Each row has a name. Each piece below is followed by the name of the row it came from, unless a question asks for something else. Each question is about the rows just above it. Places in a row count from 0.

[ 90 149 130 179 129 100  88 174 118 107 155 131 154 141 131  93 173  94
 143 124 142 155 166 166 161 126  89 106 100 120  89 142  89 156 130 173
  99  89 143 179 179 142 135 118  84 135 160 143 149] = nege
[166 165 137  95 139 164 175  99 148 157 115 136 117 128 136 170  99 169
 126 143 127 115 107 106 110 141 173 159 163 146 173 128 173 115 137  99
 164 173 125  94  94 127 133 149 177 133 112 126 121] = Legak
[155 131 154 142 131  93 173 176 147 181 171 152 112  80 172  83 163 110
 158  95 112 158  78 110 164 179 162 102 116 186 156  93 155 177 107 156
 102 143 185 162 156 133  80 107 176  87  78 145 138] = bidu
[ 99 148 144 126 175 151 162  99 129 102 105 123 153 180 107 183 110 161
 117 170 154 117 179 152 111 102 120 166 155  97 124 170 125 100 159 115
 166 135  96 110 115 138 180 160 109 175 179 128 133] = Peg
[155 131 154 141 131  93 173] begins in row and place
nege, 10
[ 78 110 164 179 162 102] begins in row and place
bidu, 22
[149 130 179 129 100  88 174 118 107] begins in row and place
nege, 1
Row and place where [166 166] starts:
nege, 22

[112 131 108  91 117 142 135 160 157 122] -> kudi
[145 131 108  91 117 142 135 160 157 122] -> buv
[122 157 149 158 123  89  97 104  81 125] -> gilun
[121 129 121 147 129 106 107 144 113 136] -> Busi
[130 137 118 144 141 123 103 111 120 135] -> limup
[122 129 127 137 128 115 119 137 120 133] -> gesak
[130 132 119 134 129 132 133 127 132 131] -> foto
[144 120 129 111 129 141 137 142 146 137] -> dafe
[112 136 108 142 135  91 117 114 109 118] -> Kudaz
Row and place where [120 135] starts:
limup, 8
Row and place where [144 141 123 103 111] starts:
limup, 3
Where does [121 129 121] start? Give its row and place.
Busi, 0
asked: [145 131 108  91 117 142 135 160 157 122]
buv
asked: [112 131 108  91 117 142 135 160 157 122]
kudi
Row and place where [128 115 119] starts:
gesak, 4

[151  84 120  86 115 128 112 120 125  98 147 150 137 117 102  86 119 122
 151 158 132 124 106 144 143 131  90 123 155 163 139 132 117 128  68 164
 146 107 112 122 126  98 142 121] -> pabe
[151  84 120  86 115 128 112 120 125  98 147 150 137 117 102  86 119 122
 151 158 132 124 106 144 143 131  99 125 145 158 131 116  97 122  80 158
 129 110 127 112 125  79 135 110] -> dovun
[116 158 156 131 120 113 141  80 125  98 147 150 137 117 102  86 119 122
 151 158 132 124 106 144 143 131  99 125 145 158 122 124  93 127  74 156
 137 106 125 129 122  89 134 102] -> mik
[120  86 115 126 119 123 103 134 118  92 147 132 155 122  99  95 137 123
 162 141 128 129 109 149 147 150  91 116 158 156 131 120 113 143  80 170
 135 102 125 123 121  92 115 119] -> voz
[143  91 128  94 119 123 103 134 118  92 147 132 155 122  99  95 137 123
 162 141 128 129 109 149 147 150  91 116 158 156 131 120 113 143  80 170
 135 102 125 121 118  93 134 101] -> pakez
[138 100 141  82 109 125 100 129 122  95 132 142 136 123 111  87 140 125
 154 148 124 117 107 148 150 141  95 120 160 167 127 128 101 129  73 164
 135 107 121 117 114  84 142 104] -> rari
The row with [120  86 115 126 119 123 103 134 118  92 147 132 155 122  99  95 137 123
 162 141 128 129 109 149 147 150  91 116 158 156 131 120 113 143  80 170
 135 102 125 123 121  92 115 119] is
voz
The row with [151  84 120  86 115 128 112 120 125  98 147 150 137 117 102  86 119 122
 151 158 132 124 106 144 143 131  90 123 155 163 139 132 117 128  68 164
 146 107 112 122 126  98 142 121] is
pabe
Where does [ 82 109 125] start? Give its row and place.
rari, 3
asked: [151  84 120  86 115 128 112 120 125  98 147 150 137 117 102  86 119 122
 151 158 132 124 106 144 143 131  99 125 145 158 131 116  97 122  80 158
 129 110 127 112 125  79 135 110]
dovun
[128  68 164 146 107 112] begins in row and place
pabe, 33

